Here is a tiny trained network, its code and every weight. The questions are about switching its units off for an input and a class, where a switched-off unit gives its printed mean instead of its output.

import numpy as np


def w(rows, s, z=0):
    codes = np.array(rows[::2]) - 128.0
    scale = np.full(codes.shape[1], s)
    scale[-1] = z or s
    return codes * scale


def f(y):
    return np.maximum(y, 0)


def log_softmax(a):
    a = a - a.max(-1, keepdims=True)
    return a - np.log(np.exp(a).sum(-1, keepdims=True))


def net(x, mask):
    res = np.array(x, float).reshape(1, 7) / 4 @ E
    y = f(res @ A[0][:, :-1].T + A[0][:, -1])
    res = res + np.where(mask, y, B[0][:, -1]) @ B[0][:, :-1]
    return log_softmax(res[-1] @ U[:, :-1].T + U[:, -1])


A, B = {}, {}
E = w([
[181,65,101,99,127,167,192,254,70,117,117],'x0',
[75,88,93,177,100,69,142,124,59,172,66],'x1',
[130,130,94,30,93,73,189,90,155,99,130],'x2',
[153,122,152,150,121,151,179,93,171,157,121],'x3',
[143,121,138,141,130,144,163,100,170,153,116],'x4',
[154,93,195,78,87,182,96,89,80,122,35],'x5',
[52,125,168,81,98,151,130,158,128,184,182],'x6',
],0.0096)
A[0] = w([
[137,141,223,227,135,174,102,216,129,164,107,42],'neuron 0',
[177,146,106,200,160,155,150,96,141,58,68,101],'neuron 1',
[144,165,157,89,143,152,104,101,155,43,196,57],'neuron 2',
[206,127,59,136,126,93,108,92,97,93,132,141],'neuron 3',
[102,144,171,147,123,62,49,95,142,145,115,90],'neuron 4',
[108,178,42,184,201,87,177,187,170,129,182,101],'neuron 5',
[204,106,104,159,145,115,141,147,117,87,109,96],'neuron 6',
[125,91,187,246,220,181,63,204,149,149,115,112],'neuron 7',
[112,99,168,207,99,133,245,95,150,159,101,185],'neuron 8',
[95,82,111,185,31,64,129,76,115,184,96,41],'neuron 9',
[50,144,199,86,54,160,121,146,147,232,184,108],'neuron 10',
[213,155,179,107,148,227,155,198,188,84,172,119],'neuron 11',
[196,54,78,105,127,178,197,254,93,141,118,32],'neuron 12',
[109,74,140,79,115,183,56,134,56,68,72,119],'neuron 13',
[108,99,122,151,121,31,128,167,64,126,132,183],'neuron 14',
[113,138,95,155,165,85,168,128,149,147,184,3],'neuron 15',
[175,120,209,83,66,172,108,56,130,142,37,36],'neuron 16',
[180,183,91,166,152,88,99,48,115,88,108,112],'neuron 17',
[132,100,103,35,57,65,237,132,181,99,118,156],'neuron 18',
[98,65,93,164,97,100,168,143,69,181,82,128],'neuron 19',
[103,102,179,60,118,109,135,186,111,236,175,44],'neuron 20',
],0.0082,0.0048)
B[0] = w([
[70,114,178,141,131,80,189,64,87,60,104,206],'neuron 0',
[90,53,130,146,120,169,119,169,163,90,167,195],'neuron 1',
[125,135,147,94,185,90,67,90,82,119,92,198],'neuron 2',
[121,91,159,125,115,114,171,182,151,96,140,196],'neuron 3',
[145,170,116,109,98,133,116,98,191,178,125,188],'neuron 4',
[205,140,72,143,136,209,183,97,76,138,155,243],'neuron 5',
[87,66,199,169,107,142,115,160,203,120,172,183],'neuron 6',
[78,150,173,115,114,81,198,85,78,105,115,245],'neuron 7',
[150,210,159,107,144,168,84,230,121,130,76,194],'neuron 8',
[175,115,159,78,176,102,82,98,114,119,143,181],'neuron 9',
[127,51,102,165,106,145,103,192,172,97,160,216],'neuron 10',
[186,140,132,63,182,102,72,162,118,97,66,241],'neuron 11',
[154,171,116,159,18,80,67,2,238,234,127,254],'neuron 12',
[159,177,46,130,131,205,195,126,104,138,176,224],'neuron 13',
[141,170,169,132,174,171,81,139,109,124,95,215],'neuron 14',
[185,70,91,113,141,168,145,86,51,196,143,170],'neuron 15',
[158,123,46,138,147,157,184,126,70,188,192,224],'neuron 16',
[75,86,122,154,84,131,110,167,183,133,155,209],'neuron 17',
[47,161,215,159,120,85,184,113,57,80,109,247],'neuron 18',
[167,102,105,45,190,100,73,166,143,97,82,211],'neuron 19',
[113,50,122,129,110,117,124,153,147,124,115,186],'neuron 20',
],0.0079,0.0099)
U = w([
[141,144,128,136,86,103,85,48,196,187,133,108],'0',
[176,113,77,124,162,168,191,123,82,159,152,57],'1',
[79,125,178,120,134,83,185,98,85,92,105,68],'2',
[173,114,144,88,215,111,65,143,128,114,85,62],'3',
[115,8,134,137,104,137,117,190,173,108,157,80],'4',
[139,164,141,127,138,144,120,166,128,126,123,248],'5',
[129,177,133,124,139,146,128,178,136,126,115,235],'6',
],0.013,0.012)

Each question gives the input, the list of numbers given to net, and the class t.
The units are the neurons (one row each of A and B). Each row of codes is followed by its name. A weight is (code - 128) times the scale printed after its matrix; where a second scale follows, it is the last column's (A, B and U).
mask holds one flag per neuron, in row order. A switched-off neuron (its flag False) gives its mean, the last column of its row in B, instead of its output. The means were averaged over made-up inputs and are rounded, as every weight is.
A unit's drop is (log p(t) with every unit on - log p(t) with that unit switched off) / (log p(t) with every unit on - log p(t) with every unit switched off).
The circuit of an input: a set's keep is (log p(t) with only the set's units on - log p(t) with every unit switched off) / (log p(t) with every unit on - log p(t) with every unit switched off). Starting from the 12 units with the biggest drops (on a tie, the unit counted first), units are removed one at a time, each time the one whose removal leaves the highest keep (on an exact tie, the one counted first), for as long as the keep stays at least 0.8.
units of the circuit, in order: the units of the circuit, biggest drop first
most important unit: the unit with the biggest drop
top k neurons: the k neurons with the biggest drops, biggest first
drop of u: that unit's drop, to one decimal
input [5,0,6,2,3,1,-6], class 2: most important unit : neuron 18
input [0,-7,5,-3,-2,-2,5], class 3: units of the circuit, in order : neuron 2; neuron 11
input [7,0,0,-3,7,8,5], class 1: top 2 neurons : neuron 13; neuron 16
input [1,-3,6,-3,2,4,5], class 2: top 2 neurons : neuron 18; neuron 5
input [6,-1,6,5,-1,-2,-7], class 4: top 2 neurons : neuron 6; neuron 1
input [-5,6,1,-5,1,1,4], class 3: top 2 neurons : neuron 12; neuron 9
input [-4,7,-6,2,-6,-6,3], class 3: units of the circuit, in order : neuron 9; neuron 19
input [3,5,0,-5,-6,-2,-6], class 4: top 3 neurons : neuron 6; neuron 3; neuron 11
input [-6,6,-2,7,4,-1,-6], class 6: top 2 neurons : neuron 8; neuron 12
input [-4,2,5,-6,1,-2,-6], class 4: units of the circuit, in order : neuron 17; neuron 3
input [7,5,7,3,-1,-4,-2], class 0: top 3 neurons : neuron 12; neuron 7; neuron 0
input [-4,2,2,4,-6,7,-3], class 1: top 2 neurons : neuron 16; neuron 12
input [4,-1,-2,-1,4,0,5], class 4: top 2 neurons : neuron 10; neuron 20
input [4,-3,3,-2,6,8,0], class 1: units of the circuit, in order : neuron 16
input [1,6,4,-5,-3,-5,8], class 4: top 3 neurons : neuron 10; neuron 20; neuron 11
input [4,-7,0,-1,1,3,-2], class 3: top 2 neurons : neuron 11; neuron 2
input [-5,-2,-8,8,3,7,6], class 2: top 4 neurons : neuron 0; neuron 7; neuron 5; neuron 12
input [3,-8,3,-5,-6,8,5], class 1: drop of neuron 13 : 1.5
input [-5,7,-8,-4,-2,-1,-8], class 2: drop of neuron 11 : 0.2
input [2,-1,0,-4,5,-6,-2], class 1: drop of neuron 8 : 0.0
input [5,-1,-1,-7,2,-3,7], class 4: most important unit : neuron 20
